Below is a small trained network, with its code and all its weights. Each question gives an input and a class and asks what happens when units are switched off, that is, made to give their printed mean instead of their output.

import numpy as np


def w(rows, s, z=0):
    codes = np.array(rows[::2]) - 128.0
    scale = np.full(codes.shape[1], s)
    scale[-1] = z or s
    return codes * scale


def f(y):
    return y / 2 * (1 + np.tanh(0.7978845608 * (y + 0.044715 * y**3)))


def log_softmax(a):
    a = a - a.max(-1, keepdims=True)
    return a - np.log(np.exp(a).sum(-1, keepdims=True))


def net(x, mask):
    res = np.array(x, float).reshape(1, 5) / 4 @ E
    y = f(res @ A[0][:, :-1].T + A[0][:, -1])
    res = res + np.where(mask, y, B[0][:, -1]) @ B[0][:, :-1]
    return log_softmax(res[-1] @ U[:, :-1].T + U[:, -1])


A, B = {}, {}
E = w([
[39,62,74,201],'x0',
[218,20,109,84],'x1',
[208,153,172,151],'x2',
[171,212,2,161],'x3',
[165,159,188,224],'x4',
],0.0094)
A[0] = w([
[118,85,190,26,157],'N1',
[181,187,199,197,157],'N2',
[175,99,196,48,192],'N3',
[159,168,236,162,207],'N4',
[117,96,199,89,252],'N5',
[125,72,107,169,143],'N6',
[81,201,110,138,133],'N7',
[129,34,184,62,157],'N8',
[92,104,137,188,173],'N9',
[149,135,183,112,104],'N10',
[5,153,51,171,191],'N11',
[226,182,35,188,215],'N12',
[249,154,40,147,248],'N13',
[36,103,112,198,169],'N14',
[116,172,202,237,236],'N15',
[74,49,164,8,249],'N16',
[113,137,96,193,124],'N17',
],0.011,0.0044)
B[0] = w([
[228,189,79,152,211],'N1',
[114,212,154,61,210],'N2',
[133,198,91,160,215],'N3',
[129,204,159,133,213],'N4',
[211,145,163,201,203],'N5',
[105,106,120,135,160],'N6',
[122,137,153,81,184],'N7',
[155,139,81,190,219],'N8',
[83,93,159,192,167],'N9',
[147,157,109,103,156],'N10',
[108,47,152,84,244],'N11',
[71,154,81,121,247],'N12',
[36,153,29,82,240],'N13',
[70,54,211,123,207],'N14',
[32,178,180,133,224],'N15',
[255,65,87,147,251],'N16',
[103,104,126,156,168],'N17',
],0.0091,0.013)
U = w([
[195,29,181,4,114],'0',
[71,19,199,227,117],'1',
[126,139,40,94,252],'2',
[160,92,150,1,20],'3',
[140,230,235,93,167],'4',
[241,138,65,207,84],'5',
],0.0092,0.0032)

Each question gives the input, the list of numbers given to net, and the class t.
The units are the neurons (one row each of A and B). Each row of codes is followed by its name. A weight is (code - 128) times the scale printed after its matrix; where a second scale follows, it is the last column's (A, B and U).
mask holds one flag per neuron, in row order. A switched-off neuron (its flag False) gives its mean, the last column of its row in B, instead of its output. The means were averaged over made-up inputs and are rounded, as every weight is.
A unit's drop is (log p(t) with every unit on - log p(t) with that unit switched off) / (log p(t) with every unit on - log p(t) with every unit switched off).
The circuit of an input: a set's keep is (log p(t) with only the set's units on - log p(t) with every unit switched off) / (log p(t) with every unit on - log p(t) with every unit switched off). Starting from the 12 units with the biggest drops (on a tie, the unit counted first), units are removed one at a time, each time the one whose removal leaves the highest keep (on an exact tie, the one counted first), for as long as the keep stays at least 0.8.
circuit, biggest first: the units of the circuit, biggest drop first
k most important neurons: the k neurons with the biggest drops, biggest first
drop of u: that unit's drop, to one decimal
input [-4,8,8,-2,7], class 4: most important neuron	N2
input [-8,-5,-2,2,-7], class 3: circuit, biggest first	N8; N15
input [3,4,3,2,6], class 2: circuit, biggest first	N13; N5
input [1,5,4,2,-8], class 5: circuit, biggest first	N16; N11
input [8,6,-1,8,3], class 2: 4 most important neurons	N13; N12; N15; N5
input [7,3,8,2,3], class 2: 2 most important neurons	N13; N11
input [-3,6,1,0,5], class 4: 2 most important neurons	N16; N2
input [-2,1,-8,1,2], class 3: 2 most important neurons	N8; N5
input [5,-4,8,-8,2], class 4: 2 most important neurons	N4; N2
input [3,-1,7,0,-2], class 4: 4 most important neurons	N16; N11; N8; N13
input [1,6,5,-5,7], class 4: drop of N16	0.2
input [-3,5,4,5,7], class 2: drop of N13	1.0
input [6,3,4,7,8], class 2: drop of N13	0.2
input [-3,7,-4,8,5], class 2: drop of N13	0.0
input [7,2,-3,-3,-4], class 1: circuit, biggest first	N14
